Here is a tiny trained network, its code and every weight. The questions are about switching its units off for an input and a class, where a switched-off unit gives its printed mean instead of its output.

import numpy as np


def w(rows, s, z=0):
    codes = np.array(rows[::2]) - 128.0
    scale = np.full(codes.shape[1], s)
    scale[-1] = z or s
    return codes * scale


def f(y):
    return y / 2 * (1 + np.tanh(0.7978845608 * (y + 0.044715 * y**3)))


def log_softmax(a):
    a = a - a.max(-1, keepdims=True)
    return a - np.log(np.exp(a).sum(-1, keepdims=True))


def net(x, mask):
    res = np.array(x, float).reshape(1, 3) / 4 @ E
    y = f(res @ A[0][:, :-1].T + A[0][:, -1])
    res = res + np.where(mask, y, B[0][:, -1]) @ B[0][:, :-1]
    return log_softmax(res[-1] @ U[:, :-1].T + U[:, -1])


A, B = {}, {}
E = w([
[127,92,137,16,182,219],'x0',
[145,3,128,90,17,132],'x1',
[118,57,139,196,204,154],'x2',
],0.0052)
A[0] = w([
[124,214,130,46,95,126,147],'neuron 1',
[129,130,122,131,127,129,130],'neuron 2',
[124,130,126,236,93,109,149],'neuron 3',
[125,113,123,121,149,134,104],'neuron 4',
[134,135,117,148,121,116,84],'neuron 5',
[133,175,121,91,111,123,125],'neuron 6',
[128,104,119,118,129,129,122],'neuron 7',
[130,45,127,146,176,145,86],'neuron 8',
[123,130,128,139,125,123,216],'neuron 9',
[125,95,129,121,245,164,158],'neuron 10',
[130,180,129,120,187,128,153],'neuron 11',
[126,124,128,119,117,130,126],'neuron 12',
[117,167,125,108,170,139,153],'neuron 13',
[135,123,129,133,127,135,106],'neuron 14',
[130,133,129,193,111,108,158],'neuron 15',
[121,131,134,185,117,113,166],'neuron 16',
[124,116,129,117,123,127,103],'neuron 17',
[129,85,132,85,22,120,116],'neuron 18',
[121,160,131,169,193,130,135],'neuron 19',
[126,130,122,152,124,123,165],'neuron 20',
[129,145,123,132,159,135,107],'neuron 21',
[126,133,129,144,124,126,185],'neuron 22',
[136,114,124,124,151,138,105],'neuron 23',
[129,4,130,45,85,159,189],'neuron 24',
[132,164,136,134,134,128,253],'neuron 25',
],0.018,0.0038)
B[0] = w([
[131,222,109,155,81,105,199],'neuron 1',
[128,129,128,128,131,129,129],'neuron 2',
[208,120,136,158,169,49,202],'neuron 3',
[133,120,154,127,122,125,129],'neuron 4',
[154,120,155,131,115,102,130],'neuron 5',
[119,167,125,149,107,117,156],'neuron 6',
[124,120,138,126,118,106,134],'neuron 7',
[38,157,138,178,129,106,168],'neuron 8',
[110,136,97,133,167,146,150],'neuron 9',
[131,105,226,134,152,183,195],'neuron 10',
[162,117,116,112,94,188,179],'neuron 11',
[131,132,123,117,128,121,131],'neuron 12',
[162,142,132,105,117,178,162],'neuron 13',
[128,123,135,131,118,119,125],'neuron 14',
[170,124,127,151,159,90,174],'neuron 15',
[158,115,125,162,140,95,166],'neuron 16',
[134,124,138,121,114,111,127],'neuron 17',
[136,58,35,108,109,173,214],'neuron 18',
[124,61,90,139,102,155,179],'neuron 19',
[130,125,116,140,147,126,142],'neuron 20',
[141,111,134,121,103,143,137],'neuron 21',
[120,131,107,137,156,138,143],'neuron 22',
[131,119,154,127,122,126,129],'neuron 23',
[82,116,134,2,126,51,251],'neuron 24',
[109,166,66,129,204,197,171],'neuron 25',
],0.054,0.011)
U = w([
[207,108,102,224,211,60,185],'0',
[135,254,83,183,82,139,186],'1',
[102,74,48,51,82,68,132],'2',
[78,115,180,226,175,125,126],'3',
[144,178,210,70,101,137,37],'4',
[40,124,240,88,150,79,105],'5',
[123,110,153,175,63,94,5],'6',
[161,77,150,155,121,240,146],'7',
],0.0053,0.0025)

Each question gives the input, the list of numbers given to net, and the class t.
The units are the neurons (one row each of A and B). Each row of codes is followed by its name. A weight is (code - 128) times the scale printed after its matrix; where a second scale follows, it is the last column's (A, B and U).
mask holds one flag per neuron, in row order. A switched-off neuron (its flag False) gives its mean, the last column of its row in B, instead of its output. The means were averaged over made-up inputs and are rounded, as every weight is.
A unit's drop is (log p(t) with every unit on - log p(t) with that unit switched off) / (log p(t) with every unit on - log p(t) with every unit switched off).
The circuit of an input: a set's keep is (log p(t) with only the set's units on - log p(t) with every unit switched off) / (log p(t) with every unit on - log p(t) with every unit switched off). Starting from the 12 units with the biggest drops (on a tie, the unit counted first), units are removed one at a time, each time the one whose removal leaves the highest keep (on an exact tie, the one counted first), for as long as the keep stays at least 0.8.
units of the circuit, in order: the units of the circuit, biggest drop first
most important unit: the unit with the biggest drop
top k neurons: the k neurons with the biggest drops, biggest first
drop when u is switched off: that unit's drop, to one decimal
input [-3,-6,6], class 7: most important unit => neuron 10
input [0,-2,7], class 3: units of the circuit, in order => [neuron 8; neuron 24]
input [1,-1,7], class 3: units of the circuit, in order => [neuron 24; neuron 8]
input [7,5,3], class 5: units of the circuit, in order => [neuron 10; neuron 8]
input [-1,-4,8], class 7: top 2 neurons => [neuron 10; neuron 19]
input [-1,1,-6], class 1: units of the circuit, in order => [neuron 24; neuron 1]
input [2,-2,-2], class 1: top 2 neurons => [neuron 24; neuron 18]
input [3,-1,4], class 5: top 2 neurons => [neuron 18; neuron 8]
input [7,-1,-2], class 4: drop when neuron 8 is switched off => 0.1
input [8,-5,-7], class 1: drop when neuron 1 is switched off => 0.4
input [0,0,-2], class 1: drop when neuron 24 is switched off => 0.9
input [-4,-1,-5], class 1: drop when neuron 1 is switched off => 0.4
